Below is a small trained network, with its code and all its weights. Each question gives an input and a target symbol and asks what happens when units are switched off, that is, made to give their printed mean instead of their output.

import numpy as np


def w(rows, s, z=0):
    codes = np.array(rows[::2]) - 128.0
    scale = np.full(codes.shape[1], s)
    scale[-1] = z or s
    return codes * scale


def f(y):
    return y / 2 * (1 + np.tanh(0.7978845608 * (y + 0.044715 * y**3)))


def softmax(a):
    e = np.exp(a - a.max(-1, keepdims=True))
    return e / e.sum(-1, keepdims=True)


def log_softmax(a):
    a = a - a.max(-1, keepdims=True)
    return a - np.log(np.exp(a).sum(-1, keepdims=True))


def net(x, mask):
    ids = ['ΘΞαβδεηστψ'.index(c) for c in x.split()]
    T = len(ids)
    res = E[ids] + P[:T]
    r = res
    for j in range(3):
        rows = slice(3 * j, 3 * j + 3)
        q, k, v = (r @ M[0][rows].T for M in (Q, K, V))
        z = softmax(np.where(np.tri(T) > 0, q @ k.T / 3**0.5, -1e9)) @ v
        o = O[0][rows]
        res = res + np.where(mask[j], z, o[:, -1]) @ o[:, :-1]
    y = f(res @ A[0][:, :-1].T + A[0][:, -1])
    res = res + np.where(mask[3:7], y, B[0][:, -1]) @ B[0][:, :-1]
    return log_softmax(res[-1] @ U[:, :-1].T + U[:, -1])


Q, K, V, O, A, B = {}, {}, {}, {}, {}, {}
E = w([
[137,72,173,108,88],'Θ',
[233,93,156,24,28],'Ξ',
[122,58,169,117,80],'α',
[140,146,159,40,189],'β',
[3,12,215,134,138],'δ',
[125,11,200,34,98],'ε',
[109,84,157,172,75],'η',
[67,95,152,202,103],'σ',
[201,145,118,150,29],'τ',
[47,100,147,229,135],'ψ',
],0.0084)
P = w([
[145,103,91,160,201],'0',
[69,214,118,81,147],'1',
[174,85,145,178,151],'2',
[106,171,82,103,37],'3',
[176,89,192,161,140],'4',
[82,110,8,134,150],'5',
[206,75,226,130,125],'6',
[55,101,100,46,79],'7',
],0.016)
Q[0] = w([
[222,139,169,187,174],'H0',
[142,118,149,174,94],'H0',
[121,135,135,180,204],'H0',
[91,100,70,72,14],'H1',
[146,142,138,187,97],'H1',
[184,23,25,177,159],'H1',
[75,163,131,107,92],'H2',
[167,158,249,169,215],'H2',
[116,89,33,108,122],'H2',
],0.012)
K[0] = w([
[174,84,183,74,169],'H0',
[107,56,134,106,147],'H0',
[148,71,193,171,102],'H0',
[81,159,59,79,115],'H1',
[117,243,154,124,125],'H1',
[107,118,174,150,9],'H1',
[82,102,94,108,173],'H2',
[175,105,187,166,136],'H2',
[96,123,61,112,71],'H2',
],0.014)
V[0] = w([
[183,84,254,159,167],'H0',
[141,96,117,141,200],'H0',
[85,125,43,200,156],'H0',
[229,198,49,172,94],'H1',
[145,42,106,52,108],'H1',
[125,178,79,49,82],'H1',
[149,179,62,139,190],'H2',
[58,35,138,142,187],'H2',
[221,146,179,135,179],'H2',
],0.0096)
O[0] = w([
[118,137,94,220,139,111],'H0',
[91,61,112,172,174,86],'H0',
[130,125,116,69,152,42],'H0',
[87,75,131,11,172,147],'H1',
[80,152,69,166,54,255],'H1',
[118,132,154,91,62,202],'H1',
[126,53,134,226,136,33],'H2',
[196,140,103,159,99,125],'H2',
[65,85,100,163,127,141],'H2',
],0.011,0.0042)
A[0] = w([
[72,188,139,76,87,15],'N0',
[110,47,67,255,158,225],'N1',
[21,113,153,59,85,250],'N2',
[31,243,22,123,80,3],'N3',
],0.0078,0.0057)
B[0] = w([
[27,138,59,202,240,191],'N0',
[95,117,164,8,96,230],'N1',
[183,101,166,219,228,248],'N2',
[83,120,12,171,2,156],'N3',
],0.0088,0.016)
U = w([
[93,103,157,61,97,254],'Θ',
[167,20,224,235,73,248],'Ξ',
[170,160,146,108,148,140],'α',
[82,107,210,165,194,12],'β',
[96,101,49,164,82,81],'δ',
[138,142,107,146,137,177],'ε',
[141,148,134,133,150,133],'η',
[133,127,120,158,133,135],'σ',
[1,42,95,232,145,12],'τ',
[190,163,81,112,90,150],'ψ',
],0.0082,0.0058)

Each question gives the input, a string of symbols that net reads in full, and the target symbol t.
The units are the heads (3 rows each of Q, K, V and O) and the neurons (one row each of A and B). Each row of codes is followed by its name. A weight is (code - 128) times the scale printed after its matrix; where a second scale follows, it is the last column's (O, A, B and U).
mask holds one flag per unit, heads first, then neurons. A switched-off unit (its flag False) gives its mean, the last column of its rows in O or B, instead of its output. The means were averaged over made-up inputs and are rounded, as every weight is.
A unit's drop is (log p(t) with every unit on - log p(t) with that unit switched off) / (log p(t) with every unit on - log p(t) with every unit switched off).
The circuit of an input: a set's keep is (log p(t) with only the set's units on - log p(t) with every unit switched off) / (log p(t) with every unit on - log p(t) with every unit switched off). Starting from all 7 units, units are removed one at a time, each time the one whose removal leaves the highest keep (on an exact tie, the one counted first), for as long as the keep stays at least 0.8.
units of the circuit, in order: the units of the circuit, biggest drop first
most important unit: the unit with the biggest drop
k most important neurons: the k neurons with the biggest drops, biggest first
which heads matter: for each layer, one digit per head in row order, 1 if its drop is at least 0.15 and else 0, layers parted by /
drop when u is switched off: that unit's drop, to one decimal
input Ξ β α η, target Ξ: units of the circuit, in order => H2, H1
input Θ δ Ξ η δ ε τ η, target δ: units of the circuit, in order => H1, N3
input Ξ Ξ Ξ σ, target τ: most important unit => N0
input Ξ δ δ Θ η Ξ δ Θ, target τ: units of the circuit, in order => H1, N0
input Ξ Ξ Ξ τ, target τ: which heads matter => 001
input τ ε τ ε Ξ Ξ Ξ α, target τ: which heads matter => 010
input δ Ξ Ξ τ τ τ, target β: which heads matter => 111
input Ξ τ Ξ ψ β, target Θ: which heads matter => 101
input τ Ξ ε δ δ β Ξ τ, target Ξ: units of the circuit, in order => H2, N1
input Ξ δ Ξ Ξ ψ τ τ δ, target β: which heads matter => 100
input α τ Ξ δ τ τ τ ε, target β: units of the circuit, in order => N2, H0
input Ξ Ξ η, target Θ: units of the circuit, in order => N1, N2, H0, N0
input β τ β ε σ σ, target δ: which heads matter => 011
input Ξ Ξ β Θ, target τ: 2 most important neurons => N0, N3
input τ δ β τ δ σ, target β: units of the circuit, in order => H1, N2, H0
input α Ξ τ Ξ Ξ δ ε, target Θ: most important unit => N2
input τ τ Ξ ψ, target β: units of the circuit, in order => H1, N2, H0, N0
input τ α δ Ξ Θ Ξ δ Ξ, target τ: 3 most important neurons => N0, N2, N3
input δ Ξ Ξ β, target τ: 3 most important neurons => N0, N3, N1
input Ξ Ξ Ξ τ ε η, target β: most important neuron => N2
input η β σ τ Ξ ε Ξ δ, target δ: 2 most important neurons => N3, N0
input σ Ξ τ Ξ Ξ τ α τ, target β: 3 most important neurons => N2, N0, N3
input Ξ δ τ, target Θ: drop when H2 is switched off => 0.2
input δ Ξ β, target Θ: drop when N2 is switched off => 0.6
input δ η Ξ τ ψ δ ψ η, target ψ: drop when N2 is switched off => 0.1
input ε β Ξ, target Θ: drop when N2 is switched off => 0.8
input σ ε Ξ η, target δ: units of the circuit, in order => N3
